Each row, then the tier of its hidden value
[  84  -77  215  -63 -225  -76 -414  214  -11  266    5 -132   30 -112
 -257 -170  102  160  131 -207 -159 -136  -27  126  105 -174  154   26
  431 -264  222   88  -46   35 -121 -280]
(11)
[-175 -153 -125    7   75  -61  188  -17 -160   34 -181   82   23  137
   62   83 -104 -160   40 -140   16  -47  -16  -37 -165   97  -24  -79
  -49  146   -6 -133 -103   -9   53  225]
(8)
[  -2  -52   -7 -145  -37  245  -24  175  -61  233   12  -74   24   42
 -128  -85 -147    6  195 -169 -101   49  -65   -9   88   79  234   -9
  131   11  174 -130  -81  192  -58 -119]
(17)
[ -93 -228 -122  129  216 -188   62 -253    0 -127    2   37 -189   53
   56  -40   25 -154  154  121  -88  -58 -185 -163  -74  -79 -184  -70
  140  -25 -101 -106 -118   19  148  156]
(19)
[ -50  -89    3   24  186   52  -59  -68   16  -67  164  152  -74   42
  101  -13   87  -16  120  122  -69  -30  -36  -89  -87 -110 -192   53
  106   74  -72  -31  -87  -64   87  127]
(3)
[ -99   56  -69  -84  266 -191  324  -82  -96 -124   84  166  -21   27
  108   20 -127  -56   10   68 -226 -100 -194  -58 -197  259  -91  -96
 -122  117  -22  -58 -102  129   48  347]
(11)
[ -88 -118   15  -28  254   -3   56  -86  -74  -78  200  335  -34   34
  162   86  107    4   44  218  -70  -43   59 -102 -177 -123 -251   41
   77  184 -171 -103  -41 -105   99  312]
(3)
[ -91 -148  -13   96  186  -62  115  -91  -21 -198  -31    1   46   62
  124   39   86 -131   29   31  -19  -53 -107 -123 -118  -29 -221 -149
 -161   88 -154 -125  -54   54  106  196]
(19)
[  94  -84   88 -205 -335  261 -329  271    3  536   14 -127  -46    9
 -313 -163   67  184  110 -211   35   34  134  115  245 -180  322  120
  472  -71  336  -75   53   71 -186 -415]
(8)
[-120  -12  -46   48  255  -36  125  -65  -53 -196   57  177   13   95
  214   68  -10  -97   27   55  -57  -90  -95  -95 -220   76 -248  -34
 -143  178 -115   11 -148  -85  110  320]
(3)
[-103 -124  -21 -138   69   81   87   60 -148  178   46  205    2   55
  -13   41  -54   -3  103  -34  -82   14   90   10  -96    2   55   44
  144  120   34 -184  -27   42   -4  145]
(7)
[ -67  -39  -76  -51  166   70   79  -59   -6   17  124  123 -103   77
   61  -30  -26  -33  109   69  -74    3  -65  -67  -68   31  -75   46
   74  114   18  -76  -82   24   52  120]
(7)
[ -56  -29   47  -99 -133  -92   58  192 -162  158 -192  -30  160   46
  -67   39  -36    9  -97 -250    3 -133    9   67  -74   99  103 -132
  -29   77  117  -37  -29   39  -94   74]
(19)
[ -39   40   26   71   11   -9  -90   61   35  -86  -53  -57   51   93
   95  -16   90  -34  -46 -111   59 -131  -86  -16  -89    8 -173  -46
  -98   85   33  132 -114 -114   18   49]
(7)
[ -79 -152  114  -95   93  222  127  149 -118   -4   22   66  251   35
   52   97   78  -38   44  -67  -26   61  107  -31  -85  -43  -37 -115
 -207  164 -122 -301   65  182    6  145]
(17)
[ -14   77  122   37   30  181 -120  189   47 -128    5 -112  202   64
  105  -19   80  -19   12 -169   13  -69  -79   -2  -68   32 -137  -66
 -239   82   11   95 -107   -7    6   -2]
(7)
[ -40 -317   34   85  149  -11  -87 -147   19  -54   95   35  -82   -9
   -3  -35  190  -65  182  140  -66   17  -23 -131    3 -285 -173  -39
  191  -53 -154 -219    4   68  112   30]
(19)
[  25 -245   84  -16   -2   16 -197  -26   18  135  105   -4  -87  -44
 -129  -96  173   48  166   64  -83    0   11  -48   88 -278  -15   12
  348 -108    3 -160   28   80    9 -120]
(19)
[ -62   12  -22 -135  -85 -386  120   30 -165  201 -113  116  -46    8
  -94    2  -40   66 -140 -106 -102 -218  -32   97 -126  129   72  -59
  199   29  171   35  -29  -26  -98  172]
(11)
[  96   88  155 -240 -114  314 -109  324   -9  262  124 -107  142  -29
 -167 -115  -36  157   98 -170 -127   28  -20   65  137   65  251   -5
   74    7  221  -68    3  238 -148 -210]
(19)
[   2  -70   69  -37    2 -230 -130  -10  -27  102   62   31  -93  -64
 -112 -109   55   72   88  -14 -195 -143  -99   39  -28  -64    0    5
  318 -143  103   31  -62   30  -24   -5]
(11)
[ -47    5  157 -147   49  178   -9  228 -119   65  107  180  222   14
   61   75   59   80    1  -72  -64  -29  130   49 -129   -8  -38    6
  -72  164  -22  -83   -2   15  -43  149]
(3)
[ -17    1  -38  115   -1 -124 -218  -34   45  -25  -33   -2 -127   85
   61  -61   68  -10    1  -32   50 -188 -128  -56  -58  -71 -178   25
  178   22   71  232 -190 -255   45   22]
(3)
[ -76  -22    3   25   95   37  179   14   -2 -157  -58  -28  136  115
  150   70  130  -85 -128  -33  101  -50  -34  -69 -115   41 -212 -160
 -340  221  -99 -101   13   45   36  183]
(17)
[ -60  106   49  -91  123  150  228  191  -83 -120  -24  -40  264   69
  112   54 -103  -61  -24 -164  -83  -36 -125  -29 -124  271  -12 -174
 -411  190   -7  -72  -81  190  -13  189]
(19)
[ -68    9  -16 -186  104 -167  221   25 -160  121   62  189   -9  -12
  -37   10 -118   41   12   -6 -219  -89  -60   30 -129  179   80  -40
   96   71   83 -103  -36  132  -43  232]
(11)
[  21   45  101 -243   50  -14    7  133  -88  211  206  125   -6  -92
 -139 -100  -90  147  141  -18 -317  -45  -61   76  -12  100  178   47
  253  -62  167  -67  -32  201  -92   22]
(11)
[  28  156  146 -101  -72 -184   18  156  -19    5   -5  -30  149  -18
   -7  -20  134  125 -218 -102  -54 -204  -58   93  -85   97  -74 -117
 -114   63  101  113   24   26 -112   80]
(11)
[ -23  123   24  -70  -59 -288   75   82  -69   41  -99  -20   41   22
  -21  -26  -13   48 -163 -143  -73 -230 -133   67 -109  183  -12 -112
  -23   40  151  137  -69  -10  -81  123]
(11)
[ -42    7    9  127   -4   16    3   52   65 -182 -163 -216  130  128
  115    0  127 -111 -109 -159  147 -108 -133  -65  -57   31 -202 -180
 -316  119  -22   58  -73  -19   33   32]
(17)
[ -10  201  103  101  151  -16  151   69  108 -430  -18 -169  264   84
  260   36  176  -68 -236  -54   59 -158 -218  -79 -155  174 -365 -261
 -646  209 -125  124  -51   52   40  204]
(19)
[  -8   47  124  146  -67  -21  -39  116   94 -258 -181 -252  257  108
  151   40  301  -56 -268 -166  227 -164  -68  -33  -76  -41 -313 -241
 -463  156  -81   94   11  -59   -2   37]
(17)
[ -37   -3   78  -48  -47  -30   -5  188 -105   41 -119  -81  173   17
  -35   -5  -60  -14   11 -237  -83 -115  -92   31  -66  115   62 -132
  -70   10   88    7  -96   82  -51   44]
(19)
[-113   -1 -202   28  111  -96  257  -89  -45  -61 -150  -40  -80  166
   89    7 -142 -161  -23  -81   24  -85 -206  -99 -102  231  -56 -125
 -146  164   54  -18 -148   27   56  190]
(17)

Part 2:
[ -69 -441  152   48  499 -398   91 -159  269 -251 -169 -123 -289 -328
  -57 -111 -164 -121  122   36 -343    3   52 -329  382 -448  222   87
 -175   47  222 -500 -102  171 -441 -133]
<30>
[ -38  -28   57 -229 -137  247 -165 -102  158  247   10  -70  238  -50
  147  349  -65  104  143 -135  -92  150 -202  -10 -134   19 -176 -122
 -191  -79   72 -168  -52  -83  -21 -134]
<43>
[ -98 -224  100 -317 -156  191 -100 -130  183   23  -10   -3  387   17
   51  133  -72   92   13  -40 -224   65 -258   48   64  190 -258  109
 -258 -256  159 -129   -8   18 -177 -143]
<28>
[ -93 -478  281   16  482 -373   21 -147  398 -222 -191 -172 -224 -162
  -13   -7 -189  -66   -5   -3 -403  -77  -52 -437  381 -347  219  -40
 -423  -81  261 -691 -132  252 -427 -193]
<30>
[   7 -202  -97  154  166 -453  281  -16 -141  -53 -188  -89 -192  -74
 -117 -266  -53 -340  281  105   15  -59   31 -123   -2 -537  157 -162
   21  -77  -13 -201  -10 -133 -192  -26]
<30>
[  37   -9   73 -177   -4  366 -150 -362  119  -34  230    5   90 -337
   65  153  -84  319    4   11   33  255   70  105  155  201 -247  193
   69   97   53  205  139  -39 -230 -185]
<44>
[ -12  -65   59 -143 -284   72   73 -173  -89   34   32   44  334  221
  -30 -113    1   15   33  117  168  -68 -149  113  -87  171 -241 -129
 -155 -404   -9   58  169 -161 -108 -118]
<28>
[  -4  -26   82 -188  -48  257 -156 -198  155  217   60  -85  129 -132
  133  330  -84  136  110 -109  -61  181 -116  -17  -69   -6 -129 -107
 -129    6   55 -133  -14  -44  -91 -170]
<44>
[  25  131 -289  224  -63 -410   58  368   21   61 -186  -63 -109  -50
   34  -39   14 -182  452 -152  195   21 -148 -268 -244 -518   19 -337
 -134   23    4 -228 -130 -401  269  117]
<34>
[   2  -84  330  -11  237   65 -281 -244  535 -138  123  -70  -99 -184
  142  249 -148  421 -100  -96  -13   56  -24 -393  289  105  -46 -135
 -454   -3  222 -419   22   85 -185 -238]
<44>
[ -52 -362  -14   54  371 -378  147  -72  118 -230 -161  -95 -237 -343
  -89 -185 -126 -187  196   45 -272   50   49 -197  284 -465  141  158
  -19   79  156 -284  -83   54 -357  -59]
<30>
[ -73 -131  119 -178  -55   96 -193  -48  356 -112   21    1  238  -74
   90  142  -78  249   11  -96 -124   65 -208 -147  154  177 -234   70
 -357 -160  214 -212  -19  -28  -92 -115]
<34>
[  52 -122 -286  122 -107 -239  191  228 -165 -109 -152 -222  -15   67
 -111 -157  -52 -301    7  -28  -84    9 -175  -87  -84 -279 -128  -20
 -153  -95  -98   82  -52 -134  -12    4]
<41>
[  35  -42 -211  168  235 -195 -115  227  291 -260  -47 -184 -286 -453
   38   83 -116   76  118 -208 -172  225  -32 -349  187 -337  -59  159
 -155  336  113 -114 -162  -86   -5   13]
<43>
[ 111 -111 -443  117 -207 -151  344  186 -473  -58 -134 -290  -14   70
 -191 -240  -33 -473  -35   46  -77   70 -118  133 -190 -311 -187   77
   80  -53 -267  418    4 -160  -55   11]
<41>
[  65   25 -178   94 -184 -100  120   18 -127 -242   54    3   78   -7
 -107 -290    0   14   29   98  241    7  -30   24   31   42 -258   55
  -25 -157  -56  293  166 -250  -35  -10]
<28>
[ -81  -87  359 -256  -95  261 -305 -221  452   79   81    6  327   98
  184  341  -85  385  -56 -100  -43   -3 -243 -185   73  331 -214 -192
 -526 -299  223 -406   30   26  -93 -235]
<43>
[  85  111 -381   62 -410  -36  174  240 -342  101  -73 -143  188  194
  -69  -89   33 -264  112  -34  171   44 -220  112 -361 -137 -278 -152
  -34 -169 -213  320   28 -342  188   38]
<34>
[ -74 -199  -32 -399 -323  393 -108  -55   54  136  -16 -120  500   85
   61  269  -74    9 -100 -113 -347  151 -367  179  -79  260 -390  178
 -242 -231   54   70  -49   38 -111 -142]
<28>
[-132 -389  323 -382  -31  165  -46 -347  193  108  -53  -23  372  108
   46  148 -112   31  -28   50 -310  -34 -222   36  111  153 -112   -5
 -311 -380  191 -356   15  165 -370 -249]
<41>
[  37   27  -84 -193 -443  347  -21  -75 -133   62  106  -74  417  194
    5   70   -7   75 -135    7   75   75 -232  202 -163  341 -444   13
 -154 -290  -99  332  138 -154   -6 -123]
<34>
[  58    4    5 -208  -75  436 -102 -376  -17  107  212  -51  111 -286
   55  209  -79  194   10    2   13  289   39  201   20  142 -243  145
  143  109  -32  283  127  -44 -213 -189]
<44>
[ 107 -107 -252  152  -73 -151  281  -24 -310 -308   13 -130  -72  -64
 -209 -398  -39 -180  -92  170   87   35   56   83   93 -101 -200  189
   98  -75 -158  430  162 -134 -206  -39]
<41>
[  55   -6  -73 -267 -261  510  -80 -220 -123  287  117 -188  256  -51
   80  354  -78   31  -74  -82 -119  266 -151  235 -198  137 -314   35
    1   -2 -127  275   40  -30  -95 -192]
<44>
[  97  188 -106   74 -223   63   16  -49 -108   41  105  -20   67   18
   13  -25   13   93  114   23  353   62  -20   10 -167   13 -218 -210
  -32  -99 -108  197  154 -307   81  -61]
<43>
[ -34 -309 -117   73  288 -360   94   70  154 -334 -142 -107 -197 -351
  -92 -195 -117 -126  135  -17 -279   84  -10 -221  303 -373   26  259
  -77  107  159 -170 -102   14 -263  -10]
<41>
[ -92 -424  157 -456 -156  310  125 -378 -184  392 -120 -185  410  184
    0  234 -109 -304  -32   63 -438   51 -252  294 -152  -11 -104  -21
  -90 -343  -30 -125  -21  196 -402 -269]
<30>
[  38   78  -37  -38 -304   76   29 -101  -75  -81  109   84  266  111
  -32 -157   28  137   53   99  324  -15  -83   85  -57  221 -314  -77
  -87 -291  -25  217  214 -274   -3  -68]
<34>
[  95  209  -69   37 -343  113   28  -80 -145   39  132   28  193  149
   -1  -75   40  125   74   72  440    2  -54   69 -196  159 -295 -238
  -70 -240 -124  251  221 -337   98  -74]
<43>
[  -2  159 -176  278  119 -553   33  212  167 -164  -88  176 -214 -289
   12 -258   39   41  638  -30  417    4   64 -317    3 -496   91 -241
   19   70  156 -271   -7 -483  170  146]
<34>
[ -74 -296    5 -348 -207  227   69 -184 -100  156  -65 -102  384   81
  -15   99  -73 -162  -10   24 -311   83 -241  229  -63   72 -228  123
  -86 -263   14   33   -3   55 -259 -156]
<41>

Part 3:
[  96  179  375  118   73   84 -225   -5  208   65  -70 -115 -268  156
  165  285   47  265  205  557 -107  -42  213  174  252 -133  148  -37
 -182  -84 -468  -46  312 -194 -372 -102]
C
[ 110  257  397   64  128   31 -215  -16  239   46  -87 -155 -323  168
  202  373    4  319  182  581  -65  -88  245  166  225  -94  123  -87
 -190  -37 -538  -36  373 -204 -388 -200]
C
[ -27 -192   82  -12 -345   54  -64  176 -316  169  122  228   11  447
 -238    1   72 -200   25  304 -315  173 -270 -290 -204 -267 -257   60
  102  230  218  362  -99 -171 -138  220]
X
[ -20  119  201 -214 -152 -261  -73  180   54  136  -89  -55 -261  355
  127  564  263  133 -142  414 -320 -127 -122 -162  -54 -280 -161  136
  -81  270 -155  172  279 -349 -251 -436]
X
[  21   66  261  143  -32   41 -184   50   96   71 -106  -18 -114  151
  111  173  162  139  160  398 -201  -40   93  118  211 -179  119   36
 -170 -103 -236   -8  160 -173 -255  -49]
W
[ -84 -135    6   23 -253  -17   15  169 -250  144   24  220  133  231
 -158  -42  177 -154    0   68 -314  -19 -206 -197 -126 -302 -158   94
   15   95  292  226 -200 -140  -16  166]
X
[  88  -87  421  231 -167  627  108   91  109  394  280   22 -117 -194
 -332    9  146   51  198  -37 -321  161  180  162  314 -448  240  536
  -79 -186 -120 -204  147  -96   88  597]
W
[ -48  358   25  -20  154   -9  526  110 -422  -60  -12  264  265 -139
 -340  -52 -405  -61  -44 -747   94 -269  145 -330 -332   80 -285 -184
  -84  103  311  281 -199  255  634  174]
W
[-137   80  151  102  -58  104  191  152  -20  182 -100   37    7 -170
  -39  219  227   88  -33 -418 -253  -63  -74   -8  108 -146   98  360
 -192  -85  154  -70   68  -11  351   38]
W
[ -91  -86   -7   16 -170  -43   84  143  -61  190    2  149  175  -12
  -78   -8  325  -59  -24  -65 -337 -237  -94  -45  -10 -458  -25  212
  -55  -25  269   -4 -244 -191   -3  124]
K
[-118  320  -39 -187   87 -194  554  177 -206   78  -43  156  219 -232
 -197  188  -32   20 -231 -772  -99 -483   43 -283 -290 -199 -241   87
 -105  151  364  109 -189   44  556  -78]
K
[ -16  -66  362  274  -45  637   45   36  104  393  197  -45 -212 -209
 -173   66   45  163  214 -151 -183  276  -27  155  247 -164  240  423
  -64 -143  -59 -183  168    5  128  556]
G
[-144  156  154   26  -22   71  297  173  -15  187  -97   18   -7 -218
  -65  306  196  115 -104 -559 -237 -120  -57  -53   58 -140   57  388
 -197  -32  167  -68  104    5  457  -27]
W
[-380  192 -167   29  345  -63  229   98  -50  220 -284  -55  -14 -330
  304  282   56  312 -127 -779  -14 -211 -402 -125 -131  261  -56  -11
  -71  113  463  117  -81  132  439 -153]
Z
[-193  -64   39   10  -92 -116 -274  100 -133  112 -182   -3 -238  441
  251  315  116  116   20  326 -158  204 -508 -178 -146  140 -151  -88
    9  240  112  303  105 -141 -236 -199]
G
[-191 -156    4  106 -160   -5 -239  100 -262   98 -126  112 -103  424
  105   96   62  -11   85  236 -159  285 -509 -199 -164  128 -153  -89
   34  174  236  330  -42  -61 -146   34]
G
[ -59  352   36   54  197   45  446   63 -436  -93  -39  251  230  -98
 -293  -99 -488  -31   31 -703  174 -166  101 -300 -326  224 -251 -276
  -81   77  281  289 -189  316  599  220]
C
[-267   32 -118  156  116    4   41   62 -297   53 -200  136   96   34
   99  -36  -99   57   67 -380   15   37 -384 -180 -202  278 -120 -197
  -25   65  421  255 -210  162  244  106]
E
[ -29  -23  339  246  -34  553   85   53   86  343  144  -30 -177 -209
 -162   95   55  160  178 -219 -175  216  -10  130  228 -145  226  407
  -95 -143  -38 -169  159   14  185  473]
G
[-353  -42 -193  170  216   27  -39   64  -89  233 -236   13   31 -141
  309   37  124  204   35 -360  -86  -52 -472  -52  -56  186   -9  -99
    8   41  464  172 -199   58  117   50]
Z
[ -25  -88   97   79 -156   64    6  114   51  219   46   94  104  -31
  -69   -8  341  -10   58  114 -347 -208   24   66  128 -513   77  244
  -77 -102   95  -80 -157 -235 -130  182]
K
[-180 -216  -22  149 -180  113 -215   86 -377  120  -28  184  -43  439
  -25  -72  -65  -91  137  194 -117  365 -533 -255 -242  150 -212 -158
  117  198  334  409 -145    1 -115  259]
G
[-276  -92  -92  199   13  -25 -167   70 -194   79 -248   88   28  149
  221    8  108   69   99  -75 -101  114 -458  -81  -67  199  -25 -115
  -46   15  346  202 -153   38   14   35]
E
[-160  -14  110  199  -72   93    1  113  -42  125 -165   54   18  -45
   58  114  236   73   70 -204 -228   31 -160   45  142  -59  140  231
 -183 -142  150  -35   13   -9  177   64]
C
[-194  -24   49   59  -36 -126 -277   83  -60   86 -233  -30 -208  343
  302  301  158  159   49  300 -150  133 -422  -89  -50  130  -63  -87
  -57  140   64  208  104 -131 -227 -225]
G
[-106  332  -29 -108  117 -143  537  158 -301    8  -66  205  255 -198
 -232   95 -157  -19 -163 -780  -33 -401   74 -301 -291  -77 -251  -20
 -114  118  361  185 -197  138  606   -9]
X
[-278  298  -53   24  208 -130  323  111 -219    0 -287   62   66 -179
   98  252  -89  165 -110 -816   47 -165 -240 -204 -201  302 -103  -27
 -176   69  367  129  -50  216  602 -167]
G
[-264 -240 -152  140  -14  104 -237   70 -291  236  -63  119  -52  301
  143  -74  -12   22  116  144 -115  253 -624 -226 -230  162 -210 -234
  192  240  440  437 -214  -23 -188  229]
Z
[-232 -176  -69   -3  -30   26 -268   94 -200  270  -40   24 -235  414
  200  172    9  103   29  314 -145  262 -644 -271 -261  141 -270 -188
  202  380  288  458  -24 -133 -299   27]
Z
[-147   12  172  182  244  596  174   32  180  541  161 -132 -222 -471
   -8  132   14  338  108 -463 -114   59 -125  111  161  -85  165  315
   40  -11  139 -110   87   31  211  478]
Z
[-221 -202  -66  152  -93   89 -222   76 -322  146  -71  146  -43  359
   68  -61  -31  -26  130  144 -104  299 -550 -218 -215  176 -181 -181
  110  182  360  385 -161    3 -122  215]
E
[-274  111 -133  134  209   21  160   57 -318   55 -174  138  121  -80
   59  -47 -201   86   40 -573   88  -33 -328 -208 -252  318 -155 -235
  -16   86  465  270 -233  231  374  138]
E
[-230  -69   -6  129   18  -86 -306   58  -42  110 -253  -29 -156  260
  353  207  187  177   86  258 -139  111 -439  -29    0  139  -10 -114
  -48   73  125  181   26 -113 -242 -154]
E

Next part:
[  58 -105 -234  -66   47 -127  124 -139  144  110 -336    0  142  169
   53   81 -480   99  -29 -116 -119 -290   76  210 -584   20  139  -36
  633   17   61  -90   73 -117  -93  -56]
q729
[ 213 -230  -98  378  277 -165   80  -83   13 -296   67  -82 -126  194
  137  -53 -179 -225    6 -130 -154   83 -356  333 -139  -29  142   13
  -44    6  164  283   18 -223  -23   -9]
q729
[  90  -51  -15 -173 -161 -553 -232 -299 -119   72   99  257  -11   34
  253   76   18  -97  108  140  111 -171 -361 -244  150   20 -291  -11
   73  421   82  -92  -97  -19  136  -11]
q303
[  60 -149  -94  147  375 -139  140 -319   85  -59 -328  103   22  228
  194   32 -571 -183  -13   -3 -234 -191  -69  361 -524  -23  372   11
  471   60  -39    8  -31 -315  -18 -150]
q729
[-180  187  103 -215  -80   78   13  -43  -66  114   25  155   36  -98
  -69  -41  234  127   98  177  112 -124   46 -306 -102  -82    8  -40
  -47  134 -176 -141  -33   90  160   25]
q255
[ 127  -23  -37  135  176   77  -20    0 -113 -109  -93  -47  -46  237
   10   27  -43  -80   37 -116 -134 -127  -43  137 -302  -38  115  -11
   94  -80   46  116   70  -83   77  -22]
q746
[  27   66   56 -225 -231 -323 -123 -120  -93   90   65  198   58  -15
  107   12  209   24  106  159  173 -152 -338 -278  138   -5 -300  -26
  -56  315   59  -48  -12   90   94   43]
q746
[ 235 -186  -81  182   73  -46  134    2  -29  -99  230 -163 -163  -32
  -40  -48   32 -242   91 -107  -45   11 -145   97 -119  -10   30  -44
 -123   52   69   86 -130 -131   28   -3]
q887
[ 115  101  208  205  244  189    0  -30 -161 -156   33   20 -136   39
    8  -91   47 -227   27   94  -64   64  -60   85 -105  -44  313    2
 -222  -39 -193  152    2 -112  119 -142]
q138
[ 190   16  276  165  -24 -127  142   -2  -56 -193  270   71 -108 -169
   71 -211  308 -278   81  221  161  228 -634    0  371   18  -46   21
 -623  204   10  313  -67  -38    3  -30]
q255
[-131  173  167   -6   22  189   86   24  -41  -36  172   63  -58 -186
 -111 -141  265   51   58  184  103   88   15 -194  -19  -98  173  -41
 -282   54 -228   -4  -30   43  131    5]
q138
[-117  -92 -173  -89  -54 -102  101  -87   68   69  202   -3  -43 -131
  -69  -20   60  101  106   -3   43  -85   69 -197 -190  -89  -32  -79
   94  168  -25 -188 -141  -15  106  107]
q887
[ -63  -95 -104  -81  -22 -355  -48 -253    3   30  135  163  -35  -33
  132   16  -36  -10   95   88   42  -99 -163 -174  -39  -55  -82  -28
  107  303    8 -132 -132  -70  126   41]
q303
[  58  -83 -203  -78   84 -164  -15 -191   36   99 -313   55   97  237
  104  125 -426   53   -4 -102 -138 -330   85  135 -536    3  102  -27
  611   49   46 -115   58 -119    1  -62]
q729
[  26 -127 -196   62  -61 -152  109   23  111  -78   91  -75   17   18
  -13  -39  -18  134   16 -103   24   -9 -176   39 -161  -42  -66  -45
   81   58  161   73   61   -2  -48  121]
q729
[ -98  -74 -153  -93 -163 -273   86  -71  134   18  145   59   50 -105
   20  -47   53  189   52   37  124  -26 -206 -150  -39  -57 -150  -53
   54  219   96  -55  -19   43    1  140]
q729
[ -69  206  178  -98 -106  130   29   45  -65   36  141   75  -18 -194
 -101 -115  290   72   59  194  156   35  -20 -249   30  -59   60  -45
 -247   92 -202  -27    1  102  109   -9]
q138
[  84  233  259 -125 -186   13  -95   21 -156   46  132  108  -19 -158
  -28  -87  306  -42   54  231  197    8 -157 -253  164  -10  -42  -33
 -300  152 -172   23   21  119  102  -74]
q138
[ 261 -199 -185   88   63  -76  216  -60   99   29 -123 -145    4   62
    5   17 -373 -139   11 -155 -113 -158  -36  286 -443   64  131  -41
  348   -1   86   30  -36 -176 -112  -86]
q887
[ 190 -140 -137   78   20   -9   48   15  -68  -12  161 -160 -125   23
  -74   18   27 -133  100 -152  -55 -101   21   12 -230  -17  -14  -64
   38   21   59  -16  -91  -73   74   15]
q887
[ 195  190   87  -28  -17  247 -140  110 -202   52 -148  -68    1  135
  -94   45    9    0   -9  -53  -40 -178  210    4 -321    8  146  -42
  137 -145 -127   20  159   53   79 -133]
q138
[ -42  -68   47  112   43 -160  208  -70  103 -153  203   69  -41 -131
   45 -168  142  -54   64  143   93  138 -431   -6  107  -76   10  -14
 -300  194   36  144  -67  -63   -1   78]
q746
[ 139  -20  255  272   70  -24  278   35   33 -258  306   11 -130 -226
   18 -278  275 -262   64  205  135  325 -599   86  310  -18   88   17
 -671  137  -22  354  -78  -81  -36  -11]
q255
[-165  108   49  -64    9  133  119   14    2    5   71   53    5  -96
 -105  -90  205  118   77  105   65  -27    9 -167 -141 -102   88  -40
 -107   56 -122  -44  -18   44  107   64]
q255
[   5  213  191 -112 -165   89  -32   64 -109   43  150   69  -19 -171
  -88  -99  316   47   57  181  177   22  -68 -261   82  -31   -8  -43
 -267   99 -166    5   24  130  102  -24]
q138
[ 247  150  149  106   46  200 -122   99 -212  -70  -21  -75  -72  101
  -51  -20   73 -124   -4  -17  -28  -42   27   55 -154   -4  156  -28
  -93 -113 -106  137  129    8   74 -134]
q138
[  17 -108 -224   24  -44 -131   36   16   73  -41   30  -71   27   87
  -11   13  -55  162   19 -140  -15  -88  -67   21 -251  -47  -64  -48
  194   27  151   20   72    4   -7  114]
q729
[ 252 -141 -102  100  216   57   41 -106 -112   23  -88 -116 -110  168
  -11   85 -243 -283   76 -153 -199 -246  148  178 -475    4  192  -44
  289  -36  -29  -59 -108 -210   90 -131]
q887
[ 147 -175 -156  109   39 -101   81  -35   -3  -50  166 -116 -108    6
  -18   -8  -37 -109   79 -117  -48  -50  -70   45 -192  -20    8  -50
   44   68   77   11  -92 -103   44   28]
q887
[-273    2 -119 -148   27 -181  -21 -212   40   48   45  186   34   -1
   52   15   14  183   84   98   23 -147   23 -236 -196 -139   -2  -48
  193  218  -60 -211  -68  -11  163  107]
q729
